Below is a small trained network, with its code and all its weights. Each question gives an input and a class and asks what happens when units are switched off, that is, made to give their printed mean instead of their output.

import numpy as np


def w(rows, s, z=0):
    codes = np.array(rows[::2]) - 128.0
    scale = np.full(codes.shape[1], s)
    scale[-1] = z or s
    return codes * scale


def f(y):
    return np.maximum(y, 0)


def log_softmax(a):
    a = a - a.max(-1, keepdims=True)
    return a - np.log(np.exp(a).sum(-1, keepdims=True))


def net(x, mask):
    res = np.array(x, float).reshape(1, 7) / 4 @ E
    y = f(res @ A[0][:, :-1].T + A[0][:, -1])
    res = res + np.where(mask, y, B[0][:, -1]) @ B[0][:, :-1]
    return log_softmax(res[-1] @ U[:, :-1].T + U[:, -1])


A, B = {}, {}
E = w([
[146,255,97,97,91,92,118,75],'x0',
[87,156,113,134,8,214,59,132],'x1',
[166,106,39,220,22,109,207,114],'x2',
[250,136,89,68,105,128,30,184],'x3',
[119,157,86,172,185,117,63,176],'x4',
[132,126,133,115,111,136,152,122],'x5',
[119,107,162,109,103,92,134,112],'x6',
],0.0088)
A[0] = w([
[36,157,205,128,145,119,134,133,133],'N1',
[97,171,199,65,200,136,62,128,115],'N2',
[149,110,62,139,78,105,180,156,3],'N3',
[102,112,174,140,25,180,123,178,166],'N4',
[250,104,110,64,144,93,101,151,119],'N5',
[173,104,81,243,82,73,127,124,23],'N6',
[181,102,161,123,189,49,199,146,157],'N7',
[210,94,187,62,87,127,25,184,85],'N8',
[112,179,118,128,168,181,107,177,201],'N9',
[103,224,115,101,150,110,124,70,153],'N10',
[105,62,156,120,164,213,132,177,112],'N11',
[101,238,94,68,159,134,140,97,119],'N12',
[45,153,158,158,67,184,43,142,175],'N13',
[1,131,132,200,209,128,190,83,60],'N14',
[71,56,60,103,159,115,122,240,190],'N15',
],0.0089,0.0036)
B[0] = w([
[96,126,124,225,106,195,254,131,207],'N1',
[131,70,47,91,136,175,129,40,246],'N2',
[125,136,81,79,118,142,107,94,169],'N3',
[160,203,162,137,201,89,89,117,199],'N4',
[79,162,125,153,154,169,214,205,215],'N5',
[80,80,30,106,108,103,156,19,191],'N6',
[132,147,131,115,214,124,74,95,226],'N7',
[166,141,73,81,142,215,203,177,233],'N8',
[164,79,110,171,156,156,134,89,191],'N9',
[166,107,145,74,40,118,175,162,193],'N10',
[146,47,110,29,53,25,66,120,198],'N11',
[150,68,155,84,26,44,70,141,194],'N12',
[170,208,131,145,157,77,119,97,220],'N13',
[125,170,96,186,105,105,143,186,241],'N14',
[156,72,180,151,106,142,103,163,199],'N15',
],0.0079,0.011)
U = w([
[88,113,74,117,129,150,133,59,146],'0',
[197,139,135,166,142,110,163,109,212],'1',
[77,187,85,168,121,187,205,193,7],'2',
[140,69,130,83,66,10,86,169,55],'3',
[108,159,121,129,150,119,120,110,254],'4',
[210,216,158,148,254,62,115,52,62],'5',
],0.0085,0.0056)

Each question gives the input, the list of numbers given to net, and the class t.
The units are the neurons (one row each of A and B). Each row of codes is followed by its name. A weight is (code - 128) times the scale printed after its matrix; where a second scale follows, it is the last column's (A, B and U).
mask holds one flag per neuron, in row order. A switched-off neuron (its flag False) gives its mean, the last column of its row in B, instead of its output. The means were averaged over made-up inputs and are rounded, as every weight is.
A unit's drop is (log p(t) with every unit on - log p(t) with that unit switched off) / (log p(t) with every unit on - log p(t) with every unit switched off).
The circuit of an input: a set's keep is (log p(t) with only the set's units on - log p(t) with every unit switched off) / (log p(t) with every unit on - log p(t) with every unit switched off). Starting from the 12 units with the biggest drops (on a tie, the unit counted first), units are removed one at a time, each time the one whose removal leaves the highest keep (on an exact tie, the one counted first), for as long as the keep stays at least 0.8.
circuit, biggest first: the units of the circuit, biggest drop first
most important unit: the unit with the biggest drop
top k neurons: the k neurons with the biggest drops, biggest first
input [5,0,7,0,-2,-1,7], class 0: circuit, biggest first	[N6]
input [-8,8,-5,-7,-1,6,6], class 3: top 3 neurons	[N11 N8 N5]
input [1,7,1,4,4,3,-4], class 5: top 2 neurons	[N13 N4]
input [8,-5,5,-3,-5,-8,-3], class 3: circuit, biggest first	[N12 N10 N1]
input [4,8,6,4,-5,-4,7], class 5: circuit, biggest first	[N4 N13]
input [7,4,5,-1,4,2,-1], class 3: circuit, biggest first	[N12 N1]
input [-7,1,-4,8,1,0,5], class 2: top 3 neurons	[N8 N5 N12]
input [3,-1,8,6,-5,4,-6], class 0: top 3 neurons	[N6 N3 N14]
input [-7,-6,6,-2,3,3,2], class 3: circuit, biggest first	[N1 N8]
input [6,5,5,-1,0,4,-5], class 3: circuit, biggest first	[N12 N1]
input [7,-5,-6,7,3,-5,4], class 2: top 3 neurons	[N5 N8 N11]
input [-6,-5,5,-2,-2,-5,4], class 3: circuit, biggest first	[N1 N8]
input [-6,-2,-2,-6,-8,-5,3], class 2: top 4 neurons	[N1 N14 N12 N2]
input [-4,-8,-2,8,-3,7,7], class 2: top 2 neurons	[N5 N8]
input [-6,-5,-8,-1,2,-4,-4], class 0: circuit, biggest first	[N2]
input [-4,-8,6,3,2,2,0], class 5: top 2 neurons	[N7 N2]
input [-1,5,-7,8,-3,8,0], class 2: top 2 neurons	[N8 N5]
input [8,7,-1,0,7,-8,-7], class 3: top 2 neurons	[N12 N10]
input [4,6,-5,6,-3,-8,8], class 1: circuit, biggest first	[N8 N13]
input [8,3,1,2,-7,8,5], class 3: most important unit	N12
input [4,-7,-8,3,3,1,-1], class 0: circuit, biggest first	[N2 N13]
input [8,5,-3,-6,0,-5,2], class 3: top 2 neurons	[N12 N10]
input [-5,4,5,-4,-6,6,0], class 4: top 2 neurons	[N4 N2]
input [4,-5,-7,3,0,-2,-6], class 0: circuit, biggest first	[N2 N13]
